Here is a tiny trained network, its code and every weight. The questions are about switching its units off for an input and a class, where a switched-off unit gives its printed mean instead of its output.

import numpy as np


def w(rows, s, z=0):
    codes = np.array(rows[::2]) - 128.0
    scale = np.full(codes.shape[1], s)
    scale[-1] = z or s
    return codes * scale


def f(y):
    return np.maximum(y, 0)


def log_softmax(a):
    a = a - a.max(-1, keepdims=True)
    return a - np.log(np.exp(a).sum(-1, keepdims=True))


def net(x, mask):
    res = np.array(x, float).reshape(1, 4) / 4 @ E
    y = f(res @ A[0][:, :-1].T + A[0][:, -1])
    res = res + np.where(mask, y, B[0][:, -1]) @ B[0][:, :-1]
    return log_softmax(res[-1] @ U[:, :-1].T + U[:, -1])


A, B = {}, {}
E = w([
[143,149,96,112,57,70,67,88,151],'x0',
[182,177,194,204,97,125,122,138,58],'x1',
[185,101,43,27,112,96,145,214,2],'x2',
[140,91,165,134,185,30,144,144,142],'x3',
],0.0095)
A[0] = w([
[143,132,88,95,21,37,91,105,120,93],'n0',
[125,108,141,118,195,184,166,158,74,95],'n1',
[125,110,127,117,175,162,157,165,87,127],'n2',
[144,112,96,102,125,132,139,133,91,52],'n3',
[155,144,142,142,106,128,132,130,67,99],'n4',
[155,146,160,167,100,101,125,130,74,48],'n5',
[141,130,98,109,95,183,121,133,107,145],'n6',
[152,120,83,64,120,102,135,176,40,82],'n7',
[161,103,141,111,185,8,138,151,102,76],'n8',
[144,136,129,133,113,108,131,138,91,254],'n9',
[109,106,51,27,161,122,141,125,152,88],'n10',
[158,144,146,145,106,108,132,137,58,90],'n11',
[144,137,92,102,75,209,119,128,89,75],'n12',
],0.016,0.0081)
B[0] = w([
[217,208,120,107,173,142,127,138,101,222],'n0',
[195,210,127,84,129,145,83,132,115,203],'n1',
[184,137,104,119,174,102,146,118,110,195],'n2',
[136,200,145,168,85,185,134,143,157,166],'n3',
[109,95,113,132,129,153,115,175,147,187],'n4',
[126,146,104,162,130,229,126,207,176,187],'n5',
[64,134,156,73,139,98,146,113,97,183],'n6',
[140,138,151,213,128,102,138,74,183,254],'n7',
[3,190,113,102,107,141,155,132,87,232],'n8',
[138,6,166,24,134,87,93,55,111,221],'n9',
[131,38,137,122,116,180,95,182,142,213],'n10',
[137,80,121,158,112,170,114,177,148,197],'n11',
[30,172,99,133,124,124,156,145,102,192],'n12',
],0.023,0.014)
U = w([
[131,131,217,228,106,129,132,11,232,166],'0',
[136,30,105,117,111,169,107,236,143,109],'1',
[237,189,80,83,163,104,140,147,50,91],'2',
[10,153,102,106,91,102,206,136,53,77],'3',
[156,1,127,60,125,55,141,84,74,254],'4',
[159,86,59,181,78,57,198,169,86,63],'5',
],0.0089,0.0066)

Each question gives the input, the list of numbers given to net, and the class t.
The units are the neurons (one row each of A and B). Each row of codes is followed by its name. A weight is (code - 128) times the scale printed after its matrix; where a second scale follows, it is the last column's (A, B and U).
mask holds one flag per neuron, in row order. A switched-off neuron (its flag False) gives its mean, the last column of its row in B, instead of its output. The means were averaged over made-up inputs and are rounded, as every weight is.
A unit's drop is (log p(t) with every unit on - log p(t) with that unit switched off) / (log p(t) with every unit on - log p(t) with every unit switched off).
The circuit of an input: a set's keep is (log p(t) with only the set's units on - log p(t) with every unit switched off) / (log p(t) with every unit on - log p(t) with every unit switched off). Starting from the 12 units with the biggest drops (on a tie, the unit counted first), units are removed one at a time, each time the one whose removal leaves the highest keep (on an exact tie, the one counted first), for as long as the keep stays at least 0.8.
units of the circuit, in order: the units of the circuit, biggest drop first
unit that matters most: the unit with the biggest drop
k most important neurons: the k neurons with the biggest drops, biggest first
drop of u: that unit's drop, to one decimal
input [-7,8,3,-3], class 1: unit that matters most	n11
input [-8,-5,0,8], class 2: 4 most important neurons	[n1 n2 n12 n6]
input [-3,3,-3,-4], class 3: units of the circuit, in order	[n7 n10]
input [8,8,-7,-6], class 1: 3 most important neurons	[n7 n5 n1]
input [1,5,4,2], class 1: 3 most important neurons	[n11 n4 n5]
input [-2,-4,-3,-5], class 3: 3 most important neurons	[n7 n9 n11]
input [3,5,-4,0], class 1: 2 most important neurons	[n7 n5]
input [7,-1,-4,-7], class 2: 3 most important neurons	[n0 n8 n7]
input [5,-4,0,1], class 2: 3 most important neurons	[n0 n11 n9]
input [4,0,0,-3], class 2: 2 most important neurons	[n8 n0]
input [3,-4,-2,5], class 3: 2 most important neurons	[n9 n7]
input [4,5,4,0], class 1: 3 most important neurons	[n11 n4 n5]
input [-3,-1,2,2], class 4: 2 most important neurons	[n0 n5]
input [2,7,-2,-6], class 1: unit that matters most	n8
input [-7,5,-2,-7], class 2: 2 most important neurons	[n1 n8]
input [7,-6,-5,1], class 2: 4 most important neurons	[n7 n0 n9 n11]
input [5,6,-1,8], class 3: 2 most important neurons	[n8 n10]
input [0,-1,2,8], class 3: drop of n8	4.3
input [-8,4,-7,2], class 2: drop of n1	0.4
input [6,-3,7,7], class 0: drop of n3	0.1
input [-4,3,6,-6], class 0: drop of n3	0.2
input [2,-4,0,-6], class 3: unit that matters most	n12
